Below is a small trained network, with its code and all its weights. Each question gives an input and a target symbol and asks what happens when units are switched off, that is, made to give their printed mean instead of their output.

import numpy as np


def w(rows, s, z=0):
    codes = np.array(rows[::2]) - 128.0
    scale = np.full(codes.shape[1], s)
    scale[-1] = z or s
    return codes * scale


def norm(h):
    return h / np.sqrt((h * h).mean(-1, keepdims=True) + 1e-5)


def f(y):
    return y / 2 * (1 + np.tanh(0.7978845608 * (y + 0.044715 * y**3)))


def softmax(a):
    e = np.exp(a - a.max(-1, keepdims=True))
    return e / e.sum(-1, keepdims=True)


def log_softmax(a):
    a = a - a.max(-1, keepdims=True)
    return a - np.log(np.exp(a).sum(-1, keepdims=True))


def net(x, mask):
    ids = ['βγεζλμξτφψω'.index(c) for c in x.split()]
    T = len(ids)
    res = E[ids] + P[:T]
    q, k, v = (norm(res) @ M[0].T for M in (Q, K, V))
    z = softmax(np.where(np.tri(T) > 0, q @ k.T / 4**0.5, -1e9)) @ v
    res = res + np.where(mask[0], z, O[0][:, -1]) @ O[0][:, :-1]
    y = f(norm(res) @ A[0][:, :-1].T + A[0][:, -1])
    res = res + np.where(mask[1:13], y, B[0][:, -1]) @ B[0][:, :-1]
    return log_softmax(norm(res)[-1] @ U[:, :-1].T + U[:, -1])


Q, K, V, O, A, B = {}, {}, {}, {}, {}, {}
E = w([
[56,134,96,132,124],'β',
[178,128,177,77,176],'γ',
[121,92,138,120,174],'ε',
[135,97,112,104,146],'ζ',
[123,46,90,63,74],'λ',
[73,231,102,56,68],'μ',
[190,105,215,134,128],'ξ',
[149,139,127,129,81],'τ',
[170,194,255,131,154],'φ',
[115,178,19,101,118],'ψ',
[157,118,141,105,163],'ω',
],0.0099)
P = w([
[147,197,108,179,154],'0',
[68,74,77,114,183],'1',
[119,53,122,124,46],'2',
[44,151,245,164,165],'3',
[68,77,43,88,220],'4',
[127,51,144,88,56],'5',
[62,165,253,142,177],'6',
],0.0072)
Q[0] = w([
[213,116,109,151,74],'H0',
[198,137,66,182,74],'H0',
[107,255,238,145,115],'H0',
[179,107,96,117,189],'H0',
],0.0083)
K[0] = w([
[143,48,155,1,114],'H0',
[106,59,86,67,63],'H0',
[193,196,79,100,188],'H0',
[119,80,185,172,128],'H0',
],0.0086)
V[0] = w([
[25,91,217,50,34],'H0',
[236,75,52,173,150],'H0',
[63,90,31,148,230],'H0',
[124,148,127,2,124],'H0',
],0.0045)
O[0] = w([
[163,122,139,252,135,91],'H0',
[177,112,198,19,174,89],'H0',
[160,216,34,87,222,253],'H0',
[216,147,114,153,4,97],'H0',
],0.0049,0.0026)
A[0] = w([
[139,255,62,109,93,182],'N0',
[83,181,69,132,27,126],'N1',
[187,97,228,109,66,101],'N2',
[54,141,113,109,97,94],'N3',
[92,187,184,113,224,184],'N4',
[143,209,159,81,108,117],'N5',
[104,116,107,174,26,1],'N6',
[89,21,91,39,55,56],'N7',
[79,181,173,240,70,187],'N8',
[150,152,35,165,159,93],'N9',
[21,116,159,217,151,113],'N10',
[182,67,108,195,162,157],'N11',
],0.0073,0.0038)
B[0] = w([
[145,30,240,199,111,185],'N0',
[164,118,143,111,253,176],'N1',
[69,163,8,86,170,166],'N2',
[158,172,67,107,206,166],'N3',
[118,150,98,227,19,254],'N4',
[19,96,124,142,137,140],'N5',
[29,240,48,51,143,131],'N6',
[158,212,208,232,123,216],'N7',
[219,156,217,61,173,168],'N8',
[137,164,208,44,22,162],'N9',
[238,76,146,106,100,199],'N10',
[51,128,159,91,182,151],'N11',
],0.0048,0.0049)
U = w([
[197,100,137,160,103,254],'β',
[66,137,144,92,93,91],'γ',
[104,128,173,115,146,49],'ε',
[129,195,89,116,91,122],'ζ',
[99,157,130,246,133,108],'λ',
[121,123,89,147,35,187],'μ',
[179,156,134,141,208,116],'ξ',
[58,122,53,152,161,172],'τ',
[127,44,159,92,98,185],'φ',
[103,125,123,80,117,88],'ψ',
[77,37,181,158,147,51],'ω',
],0.011,0.0029)

Each question gives the input, a string of symbols that net reads in full, and the target symbol t.
The units are the heads (4 rows each of Q, K, V and O) and the neurons (one row each of A and B). Each row of codes is followed by its name. A weight is (code - 128) times the scale printed after its matrix; where a second scale follows, it is the last column's (O, A, B and U).
mask holds one flag per unit, heads first, then neurons. A switched-off unit (its flag False) gives its mean, the last column of its rows in O or B, instead of its output. The means were averaged over made-up inputs and are rounded, as every weight is.
A unit's drop is (log p(t) with every unit on - log p(t) with that unit switched off) / (log p(t) with every unit on - log p(t) with every unit switched off).
The circuit of an input: a set's keep is (log p(t) with only the set's units on - log p(t) with every unit switched off) / (log p(t) with every unit on - log p(t) with every unit switched off). Starting from the 12 units with the biggest drops (on a tie, the unit counted first), units are removed one at a time, each time the one whose removal leaves the highest keep (on an exact tie, the one counted first), for as long as the keep stays at least 0.8.
units of the circuit, in order: the units of the circuit, biggest drop first
unit that matters most: the unit with the biggest drop
top k neurons: the k neurons with the biggest drops, biggest first
drop of u: that unit's drop, to one decimal
input β μ β β τ, target φ: top 3 neurons	(N9 N7 N4)
input β β ξ λ β β ξ, target λ: unit that matters most	N4
input β λ ζ γ, target λ: units of the circuit, in order	(N4 H0)
input ω ξ τ, target ζ: top 4 neurons	(N6 N2 N0 N8)
input ω β ε β τ, target φ: top 3 neurons	(N9 N4 N7)
input λ λ λ β τ β β, target β: units of the circuit, in order	(N10 N8 H0)
input β γ ψ, target β: top 4 neurons	(N0 N1 N4 N7)
input τ ω λ μ φ, target λ: top 2 neurons	(N4 N9)
input β β ω β λ γ λ, target λ: top 2 neurons	(N7 N9)
input μ μ λ λ, target ξ: top 2 neurons	(N8 N4)
input β ψ φ ω, target λ: top 3 neurons	(N4 N9 N0)
input λ β λ ω, target β: top 2 neurons	(N10 N8)
input ζ τ τ β ξ, target ω: top 2 neurons	(N11 N7)
input ψ β β β γ, target τ: unit that matters most	N7
input β ξ λ β β τ ε, target λ: top 3 neurons	(N4 N0 N9)
input λ ζ λ λ λ ψ, target β: top 3 neurons	(N0 N1 N4)
input λ β ω ω ε λ λ, target β: drop of N10	0.4
input ζ λ β γ λ ω, target τ: drop of N9	0.1
input β β β β φ, target λ: drop of N5	0.0
input ε ζ τ ε ω τ, target ζ: unit that matters most	N2
